In the rows, zero is written as 128.
Each row of numbers stands for one object and depends on some of the facts below. Use the named rows to name the rest.

Some facts about the objects:
θ: refers to; ρ: is directly part of; τ: belongs to class
Z103 | ρ Z604 | τ 510
Z104 | ρ Z125 | τ 510
Z106 | ρ Z2 | τ 488
Z111 | ρ Z982 | τ 488
Z119 | ρ Z260 | τ 835
Z12 | ρ Z496 | τ 372
Z120 | ρ Z767 | τ 510
Z122 | τ 488
Z125 | θ Z136 Z830 | ρ Z2 | τ 996
Z127 | ρ Z494 | τ 835
Z13 | ρ Z2 | τ 488
Z131 | θ Z998 | ρ Z524 | τ 946
Z136 | ρ Z156 | τ 835
Z145 | θ Z517 Z871 | ρ Z111 | τ 996
Z15 | θ Z219 Z28 | ρ Z841 | τ 510
Z156 | ρ Z2 | τ 488
Z157 | ρ Z865 | τ 510
Z158 | ρ Z543 | τ 835
Z159 | ρ Z767 | τ 946
Z160 | θ Z629 Z204 | τ 488
Z164 | ρ Z5 | τ 372
Z168 | θ Z136 Z732 Z767 | ρ Z604 | τ 510
Z179 | ρ Z127 | τ 488
Z194 | ρ Z260 | τ 996
Z196 | ρ Z747 | τ 835
Z2 | θ Z859 Z127 Z685 | τ 510
Z20 | ρ Z496 | τ 510
Z204 | ρ Z494 | τ 835
Z206 | ρ Z122 | τ 510
Z219 | ρ Z740 | τ 946
Z220 | ρ Z227 | τ 510
Z221 | ρ Z604 | τ 946
Z222 | θ Z463 Z657 Z322 | ρ Z744 | τ 510
Z227 | τ 488
Z230 | ρ Z299 | τ 372
Z24 | ρ Z68 | τ 488
Z245 | ρ Z279 | τ 488
Z248 | θ Z543 Z646 | ρ Z998 | τ 510
Z260 | θ Z431 Z548 | τ 488
Z276 | θ Z527 Z965 Z805 Z295 Z220 Z509 | ρ Z610 | τ 996
Z279 | ρ Z227 | τ 488
Z28 | ρ Z327 | τ 510
Z283 | θ Z676 Z871 Z122 | ρ Z160 | τ 488
Z295 | ρ Z2 | τ 946
Z298 | ρ Z653 | τ 488
Z299 | ρ Z72 | τ 510
Z306 | θ Z524 Z830 | τ 996
Z311 | θ Z24 Z220 Z103 | ρ Z604 | τ 510
Z313 | ρ Z524 | τ 510
Z322 | ρ Z998 | τ 996
Z323 | ρ Z610 | τ 835
Z327 | ρ Z982 | τ 996
Z35 | θ Z120 | ρ Z160 | τ 510
Z358 | θ Z430 Z577 Z871 Z157 | ρ Z122 | τ 996
Z365 | τ 488
Z372 | ρ Z365 | τ 372
Z379 | ρ Z629 | τ 510
Z384 | ρ Z866 | τ 372
Z385 | ρ Z299 | τ 488
Z389 | ρ Z365 | τ 835
Z392 | ρ Z805 | τ 946
Z415 | ρ Z13 | τ 946
Z418 | ρ Z260 | τ 996
Z419 | ρ Z998 | τ 996
Z430 | ρ Z327 | τ 510
Z431 | ρ Z260 | τ 510
Z433 | ρ Z580 | τ 996
Z434 | ρ Z747 | τ 946
Z436 | ρ Z122 | τ 488
Z437 | ρ Z106 | τ 372
Z463 | ρ Z633 | τ 510
Z486 | ρ Z998 | τ 996
Z494 | τ 510
Z496 | τ 510
Z5 | ρ Z842 | τ 488
Z509 | ρ Z260 | τ 510
Z517 | ρ Z419 | τ 835
Z522 | θ Z775 | ρ Z509 | τ 510
Z524 | τ 488
Z527 | ρ Z998 | τ 835
Z542 | θ Z653 | ρ Z127 | τ 372
Z543 | ρ Z494 | τ 488
Z545 | θ Z295 | ρ Z327 | τ 488
Z548 | ρ Z747 | τ 372
Z55 | ρ Z509 | τ 510
Z562 | ρ Z524 | τ 488
Z569 | ρ Z543 | τ 835
Z577 | ρ Z111 | τ 372
Z579 | ρ Z524 | τ 835
Z580 | ρ Z2 | τ 372
Z596 | ρ Z194 | τ 510
Z604 | ρ Z306 | τ 488
Z608 | θ Z104 Z313 Z157 | ρ Z524 | τ 510
Z610 | θ Z379 Z156 Z299 | ρ Z982 | τ 996
Z614 | θ Z494 Z845 Z672 | ρ Z418 | τ 510
Z616 | ρ Z767 | τ 835
Z626 | ρ Z279 | τ 372
Z629 | ρ Z982 | τ 488
Z633 | ρ Z122 | τ 835
Z639 | ρ Z866 | τ 372
Z646 | ρ Z35 | τ 510
Z650 | ρ Z35 | τ 510
Z653 | ρ Z306 | τ 946
Z657 | ρ Z20 | τ 510
Z671 | θ Z463 Z77 | ρ Z91 | τ 488
Z672 | ρ Z543 | τ 835
Z676 | ρ Z127 | τ 510
Z68 | ρ Z122 | τ 835
Z685 | ρ Z279 | τ 835
Z691 | θ Z55 Z486 | ρ Z194 | τ 510
Z692 | θ Z866 Z323 | ρ Z747 | τ 946
Z71 | ρ Z91 | τ 488
Z718 | ρ Z13 | τ 510
Z72 | τ 835
Z732 | ρ Z68 | τ 946
Z733 | θ Z13 Z385 | ρ Z299 | τ 835
Z740 | ρ Z306 | τ 835
Z741 | θ Z418 Z221 | ρ Z998 | τ 488
Z744 | ρ Z227 | τ 488
Z747 | ρ Z122 | τ 488
Z752 | ρ Z327 | τ 372
Z757 | ρ Z98 | τ 488
Z764 | ρ Z842 | τ 946
Z767 | ρ Z998 | τ 510
Z77 | ρ Z160 | τ 510
Z775 | ρ Z830 | τ 510
Z78 | θ Z496 | ρ Z653 | τ 946
Z781 | θ Z876 Z136 | ρ Z97 | τ 372
Z785 | θ Z322 | ρ Z418 | τ 946
Z793 | θ Z577 Z385 Z419 | ρ Z740 | τ 946
Z805 | ρ Z842 | τ 946
Z812 | θ Z543 Z820 | ρ Z279 | τ 510
Z815 | ρ Z372 | τ 835
Z82 | θ Z431 | ρ Z604 | τ 996
Z820 | ρ Z122 | τ 372
Z824 | ρ Z841 | τ 510
Z827 | θ Z757 Z496 Z626 | ρ Z97 | τ 488
Z830 | ρ Z97 | τ 835
Z841 | θ Z633 | ρ Z494 | τ 946
Z842 | τ 372
Z845 | ρ Z127 | τ 510
Z854 | ρ Z227 | τ 835
Z859 | ρ Z982 | τ 835
Z865 | θ Z159 Z179 | ρ Z494 | τ 372
Z866 | ρ Z998 | τ 488
Z871 | ρ Z91 | τ 488
Z876 | ρ Z111 | τ 946
Z878 | ρ Z91 | τ 488
Z886 | θ Z543 Z562 | ρ Z610 | τ 510
Z890 | ρ Z610 | τ 510
Z895 | ρ Z653 | τ 372
Z908 | θ Z965 | ρ Z13 | τ 835
Z91 | θ Z580 Z672 Z616 | τ 510
Z921 | ρ Z160 | τ 510
Z955 | θ Z657 Z744 Z384 | ρ Z122 | τ 835
Z964 | ρ Z629 | τ 946
Z965 | ρ Z306 | τ 835
Z97 | θ Z164 Z119 Z569 Z639 | τ 372
Z98 | θ Z577 Z157 | ρ Z524 | τ 488
Z982 | θ Z298 Z379 Z433 Z323 | τ 835
Z997 | θ Z527 Z206 Z77 | ρ Z160 | τ 510
Z998 | τ 835

Some objects and their rows:
[148 106 129  76 180  95 102 129 108 178 109 126 133  79 137 147 116 167
 100 146  96 101 119 136  78 139  93 134 123 119 183  93 175 141]: Z245
[134 111 108  56 123 130  76 107 128 140 107 149 127 104 146 144 106 140
 131 140 115  88 132 121  75 117 118 163 161 114 200 122 167  97]: Z12
[147  78 151  66 182 102 125 127 105 167 107 135 153  83 139 146  99 185
 101 136 114  90 112 135  86 133  93 102 128 128 196  86 173 142]: Z24
[115 115 107  51 112 136 110 133 116 119  93 152 122  95 124 162 131 167
 140 176  92 100 141 110  67 151  99 128 157 101 161 141 145 123]: Z431
[120 145  95  64 109 141  95 121 126 117 105 141 125  86 112 145 138 161
 126 169 112  94 151 121  74 143 104 149 170 126 134 123 161 120]: Z691
[125 102 128  47 110 147 116 126 116 106  92 158 139  94 115 150 127 173
 141 170 120  92 130 122  87 147  98 115 161 118 171 124 157 127]: Z657
[158  91 152  88 203  93  97 138 101 156 110 131 135  86 154 127 132 166
  70 171  95 100 128 155  81 147 100 136 115 114 192 112 156 149]: Z298
[143  87 143  58 179  94 119 138 104 174 109 126 137  84 149 149 108 183
 109 146  97  89 111 126  72 142  96 100 128 115 196  91 161 139]: Z744
[147 101 129  65 144 123  95 131 118 158 107 134 127  90 132 160 121 178
  94 165 102  97 130 118  78 143  82 146 136 101 196 115 177 128]: Z221
[130 108 100  50 122 131  77 113 130 147  97 151 122 106 161 162 103 147
 149 143  96  91 126 110  64 116 121 146 157  88 206 129 168  94]: Z580
[119 155  85  65 101 143  93 123 131 118  98 142 124  84 116 153 136 158
 129 168 110  94 148 117  76 140 101 149 170 114 123 124 171 119]: Z614
[100  96  97  41 108 154  90 131 137 112 125 154 119 109 111 147 122 132
 159 169 124 128 184 102  73 133 110 131 157 113 184 139 150  88]: Z517
[118 108 111  58 115 143 112 137 125 108 116 148 114 100 105 155 153 149
 133 171 115 130 168 103  77 158  98 124 142 130 161 124 149  98]: Z104
[103 114  90  50  99 150  77 115 131 114 102 154 126  97 123 148 112 149
 152 171 119 104 162 120  72 114 114 156 181 111 178 144 162 108]: Z854
[ 86 105  82  46 107 157  88 113 127 106 102 150 131 100 134 154  92 165
 148 166 110 100 159 110  53 112 116 148 182 108 168 148 152 104]: Z68
[127  79 122  45 129 130  93 122 136 133 120 156 111 115 137 150 125 122
 138 146 114 130 161 103  76 123 115 140 132 129 223 115 159  70]: Z577
[135 117 103  57 123 127  65 103 133 143 101 144 117  96 145 137 106 134
 136 139 123  80 135 124  66 121 115 161 167 121 188 114 168  93]: Z542
[136 112 114  67 143 123 101 135 127 152 141 113 109  88 121 151 134 162
  89 159 125 115 161 101  65 143  86 142 137 135 165  89 167  91]: Z793
[107 110 119  40 139 116 102 127 134 148 109 138 124  91 136 158 107 165
 125 184  90 106 152 121  60 121 108 144 157 117 182 118 165 124]: Z327
[145 107 141  60 174  98 120 127 115 171 116 120 142  77 138 132 103 184
 102 138 125  76 117 140  82 135  95 107 144 138 181  69 175 136]: Z671

Name these rows:
No name comes twice in this set of rows, the named rows included.
[ 97 112 103  34  95 156  94 116 134 105 110 149 141  97 125 130  99 172
 157 162 145  76 154 125  75 115 116 130 199 126 179 131 162 107]  Z908
[127 125 100  61 106 146  97 125 124 123  85 158 126  89 114 165 139 163
 135 171 100 106 139 113  84 140 101 139 156  97 150 133 170 127]  Z646
[137  86 124  64 174  75 112 126  85 182 115 114 131  88 132 152 101 181
 103 153  78  97 112 133  66 152  89 150 127 142 206 101 135 158]  Z524
[109 139  82  62  91 126  96 114 100 118 115 120 119  85  97 138 134 186
 119 171 109  89 147 125  75 153  91 192 179 161 158 129 136 136]  Z168
[139 100 124  61 141 120  97 137 114 161 108 128 120  93 142 167 116 184
  97 168  95  94 128 111  65 146  88 140 139  94 197 118 165 125]  Z653
[130 113 115  48 120 126  79 107 134 139 104 150 123 104 147 148 110 137
 134 145 109  91 138 123  77 108 123 169 160 117 199 114 172 100]  Z752
[123 124 104  55 113 135  91 128 127 128  75 149 112  87 123 164 135 156
 144 174  94  99 138 110  61 152  95 121 161 100 149 131 151 116]  Z494
[ 93 112  87  39 102 145  84 121 133 115 104 148 119 101 135 148 105 157
 156 175 110  97 160 111  59 120 117 145 181 107 178 146 151 105]  Z72
[ 90  87  88  33  94 130  86 109 106 116 107 144 125 107 117 152  96 171
 159 175  97  98 153 115  59 136 107 178 180 129 210 157 120 129]  Z830
[145  74 161  48 147 126 120 130 115 150 109 140 148  92 127 155 103 181
 105 161 128  81 114 123  80 147  90 109 147 114 206  99 172 135]  Z295
[144 111 118  71 165  90 109 142 103 180 113 115 122  79 155 149 118 191
  97 150  89 100 121 131  74 139  86 132 126 110 198 100 165 130]  Z604

The same objects again, as new rows of numbers:
Known rows:
[107 157 119 116 125 102 109 114 159 138 137 106 140  84  95  94 138 175
 146 132 106  97 122 116 136 140 138]: Z372
[109 157 108 100 102 101 120 141 137 151 130 110 142  94  91 115 167 168
 135 140 112  89 179 104 157 159 127]: Z20
[109 147 108  98 122  97 119 152 142 166 135 122 150  97 113 127 181 165
 124 127 117  47 162 147 146 138 127]: Z157
[ 99 145 107 121 168 101 103 122 165 141 135 123 144  95 131  97 162 167
 143 121  82  65  97 195 126  93 128]: Z204
[104 146 106 104 136  93  92 157 148 129 147 127 146  74 107 105 148 176
 136 142 102  72 106 143 130 130 134]: Z876
[112 161 113 102 150  84  93 135 159 135 121 138 127  89  80 100 120 173
 139 158 105 106 119  88 133 155 126]: Z111
[105 136 107 114 151 107  99 134 162 119 139  99 138 100 106  94 149 188
 150 120  99  62  88 175 132  91 136]: Z965
[117 147 121 106 137 100 109 150 143 154 104 123 173  78  96  95 149 178
 131 157 103 108 130 132 143 178 143]: Z145
[112 158  90  99 103 111 120 132 133 154 118 101 167  95  74 104 154 175
 128 141 129 113 180  94 153 172 140]: Z35
[122 123 107 112 152 109 115 137 165 137 115  97 169  97  82  91 147 194
 140 138 111 106 139 126 146 137 141]: Z78
[104 143 124 100 113  92 116 134 148 137 109  71 143  90  84  84 151 182
 134 146 131 103 164 140 145 169 137]: Z306
[103 136  99 127 155 115 109 127 160 132 113 109 166  91 101  77 140 179
 145 137  89 120 106 157 128 122 146]: Z733
[111 127 160 118 133  98 132 164 164 151  78 100 152 106  98  93 156 188
 138 152  99 101 158 105 156 161 137]: Z82
[124 151 103 109 141 111 102 128 159 144 164 114 138  88 106 117 146 180
 141 119 110  64 101 139 135 118 138]: Z164
[111 161 110 109 144  95 106 124 161 137 131 108 108 103  77 103 118 170
 139 143 114 100 135 112 132 150 130]: Z5
[110 149 110 112 141 122 114 150 157 143 130  94 154  90 105 113 152 171
 135 146 108 109  82 107 133 106 141]: Z434
[114 150 107  98 112 107 114 158 133 156 148 112 137 102 106 123 173 170
 131 132 114  58 148 126 149 147 126]: Z657
[109 148 104 115 141 123 119 141 154 145 114  92 165  90  96 102 146 174
 130 145 112 133  89  99 135 111 151]: Z692
[ 87 133 104 126 150  86 108 107 182 136 173 122 127  69 124 101 153 156
 142 126  85  69 152 147 122  97 125]: Z127
[102 156 113 108 109  98 118 130 143 146 122  83 140  83  88  88 139 168
 131 147 121 114 158 125 139 178 142]: Z125

Which object is each row?
No name comes twice in this set of rows, the named rows included.
[109 150 122 102 128  99 120 145 144 176 131 136 140 110 124 127 188 160
 124 133 102  50 171 155 149 138 118]  Z845
[ 99 140 118 109 100  94 132 152 147 154 136 102 137  75  81 105 167 165
 139 156  98 113 209  84 150 183 127]  Z2
[108 163 124 111 155 101 113 130 158 139 103 101 124 115  79  91 131 167
 143 158  98 122 128 141 132 159 126]  Z160
[109 169 108 109 137 111 112 136 163 147 135  91 115 100  81 119 128 163
 137 160 115 127  82  72 128 115 133]  Z747
[114 153 114 108 159 109 111 151 158 148 131 103 125 108  84 117 130 169
 133 156 113 108  73  99 126 127 140]  Z436
[107 141 109  99 129 102 124 144 140 170 124 121 167 102 106 118 174 165
 121 132 117  71 177 139 146 149 129]  Z824
[ 97 147 100 118 142 103  94 109 158 124 112 132 171  73  86  78 129 181
 146 148  86 135 118 110 134 131 143]  Z982
[135 156 117 114 128 117 116 152 152 149 157 126 137  95 108 125 152 172
 141 118  97  46 129 124 149 163 141]  Z486
[130 152 101 118 142 118 107 134 151 138 166 121 135  87 100 114 136 178
 145 109 103  52  94 163 135 145 145]  Z639
[113 130 125 112 140 102 109 136 160 139 121  97 142  97  96  94 148 192
 142 130 116  71 114 138 140 124 141]  Z895
[118 153 111 121 133 113 106 144 146 136 151 115 125  92 113 108 138 173
 143 115 101  55  96 166 131 137 147]  Z384
[103 137 111 114 143 104 114 139 147 141 129  90 159  83  96  78 143 178
 136 144 113 107 109 157 125 153 149]  Z781
[ 98 158  99 123 137 121 106 116 163 130 145  93 146  76 101  98 144 171
 149 138  94 127  77  98 130  86 139]  Z68
[106 121 108 101  94  91 109 177 147 146 146 165 151  58  95 134 148 175
 118 143 126  56 166  13 147 139 151]  Z28

The same objects again, as new rows of numbers:
Some rows with their names:
[163 113 124 146 149 215 162 120 136 173 139 185 139  56 142 132  67 169
 129 135 138 126 105 152 109 152  89 152 113 133 130]: Z805
[104 196 127 148 183 159  92 213 111 178 175 112 174 202 116  35  60 139
 114 132  82 123 168 113 136 153 153 147 129 137 150]: Z842
[186  89 119 164 108 148 136  88 125 155 118 180  83 111 116 196 135 134
 137 138 121 126 124 132  85 138  70 117 141 132 115]: Z579
[ 85  99 115 143 165  70 111 174 158 112 125  71 166 124 213 104 162 139
 166  91  69 114  95 121 115 162 141 109 164 170 116]: Z543
[120 123 132 123 132 123 107 120 140 130 110 142 123 127 130 118 138 132
 137 130 137 117 172 108 108 100 141 132 142 145 126]: Z824
[149 103 124 172 149 215 142 114 128 152 127 184 113  91 131 164  87 158
 107 142 164 110 108 169  91 133  93 153 103 126 142]: Z219
[122 133 132 146 124 106 109 133 116  71 109  83 130 159 147  94 125 117
 120 107 138 130 140 114 127 124 150 105 120 155 121]: Z757
[130 137 151 128 128  89 135 145 124  95 119  83 137 124 159  45 107 129
 126 102 100 147 128 110 148 130 132 111 113 154  98]: Z866
[144 116 102 117 144 195 156 117 147 184 157 179 134  95  99 211 128 132
 113 166 184 129  53 198 137 133 108 129 109  81 157]: Z692
[185 100 122 155  98 151 142  87 117 156 120 188 101 120 126 212 128 130
 135 128 126 132 122 131  82 136  69 124 153 135 112]: Z323
[119 125 137 134 128 112 116 121 139 129 109 142 118 124 121 134 127 127
 124 123 129 114 170 107 113  98 144 139 125 145 124]: Z313
[128 110 112 127 133 206 154 117 129 170 165 184 118  94 108 195 137 140
 101 159 182 135  61 204 138 129  92 148 116  73 165]: Z78
[105 194 129 149 183 158  91 213 110 175 176 112 173 201 116  31  59 140
 113 132  84 125 171 116 138 152 150 147 127 136 151]: Z580
[122 125 141 120 126 130 110 118 142 121 118 141 125 128 126 127 126 122
 121 133 134 124 178 118 115  96 134 128 134 148 123]: Z220
[194  87 109 159 114 148 136  85 134 156 115 178  92 108 109 212 126 125
 140 144 119 119 126 131  88 144  82 104 137 137 117]: Z196
[120 127 160 117 122 127 116  96 150 120 117 119 137 144 110 124 137 138
 143 155 130 115 177 121 105 117 135 148 114 146 113]: Z657
[119 125 137 133 127 114 117 122 138 127 109 142 118 120 120 131 127 127
 121 124 126 114 170 107 114  98 144 138 125 143 124]: Z104
[127 127 136 117 131 128 113 113 152 121 113 131 135 127 113 144 120 117
 128 144 131 113 178 116 112 110 146 122 122 150 122]: Z206
[107 114 137 129 140 109 109 132 155 128 114 136 129 126 141 150 138 121
 123 130 111 108 159 123 101 104 134 133 139 151 119]: Z646
[119 126 139 123 128 125 111 120 142 123 112 141 124 127 127 131 128 123
 122 132 130 116 173 114 111 100 137 132 132 145 122]: Z775

Name these rows:
No name comes twice in this set of rows, the named rows included.
[120 126 157 118 122 130 115 100 148 118 119 124 135 141 112 125 135 134
 136 152 132 119 178 122 108 112 133 141 119 149 116]  Z77
[190  90 130 164 110 136 139  90 128 164 118 180  78 113 116 182 134 134
 127 139 117 132 119 138  86 122  63 114 133 133 104]  Z616
[189  90 125 171 109 131 141  90 127 168 116 183  76 110 111 187 133 137
 127 131 116 127 117 129  88 125  70 120 130 132 107]  Z517
[161 111 136 167 155 193 144 117 138 173 124 184 116  94 130 148  87 157
 103 143 164 115  95 170  90 113  89 144  96 131 121]  Z159
[130 125 119 104 124 153 122 149 134 126 141 173 140  74 156  97  91 113
 106  98 120 166 194 111 155  98 120 100 166 153 134]  Z431
[127 109 104 155 133 171 168 122 125 191 152 187 107  88  85 207 139 156
 107 137 172 123  47 176 141 126 116 168  95  72 169]  Z793
[ 70 121 128  86 131  80 127 143 167 153 149 131 156 139 140 216 195 103
 122 136 111 120  89 164 131 107 132 140 164 104 132]  Z886
[118 133 128 159 124  90 117 135 112  82 101  85 124 157 136 102 128 123
 124  95 136 126 134 103 130 122 157 114 110 153 123]  Z385
[133 140 154  94 136 106 136 135 145 143 114 137 115  84 141  71 106 127
 124 134  89 119 157 104 128 105 122 140 127 132  96]  Z767
[147 102 124 177 148 219 142 115 127 146 128 183 111  87 131 165  86 157
 103 142 162 110 111 168  91 137  92 156 104 124 145]  Z221
[135 115 137 116 133 196 161  90 146 183 164 157 138 120  86 186 151 162
 133 189 180 128  53 206 124 146  96 165  90  78 145]  Z785
[ 72 109 125  92 138  81 121 145 174 153 151 127 139 131 133 199 201 105
 121 146 108 119  96 168 137 106 133 131 155 102 137]  Z812
[ 76 111 137  94 139  67 124 147 178 164 151 125 134 130 133 185 200 105
 113 147 104 124  88 172 138  91 125 129 147 103 124]  Z248

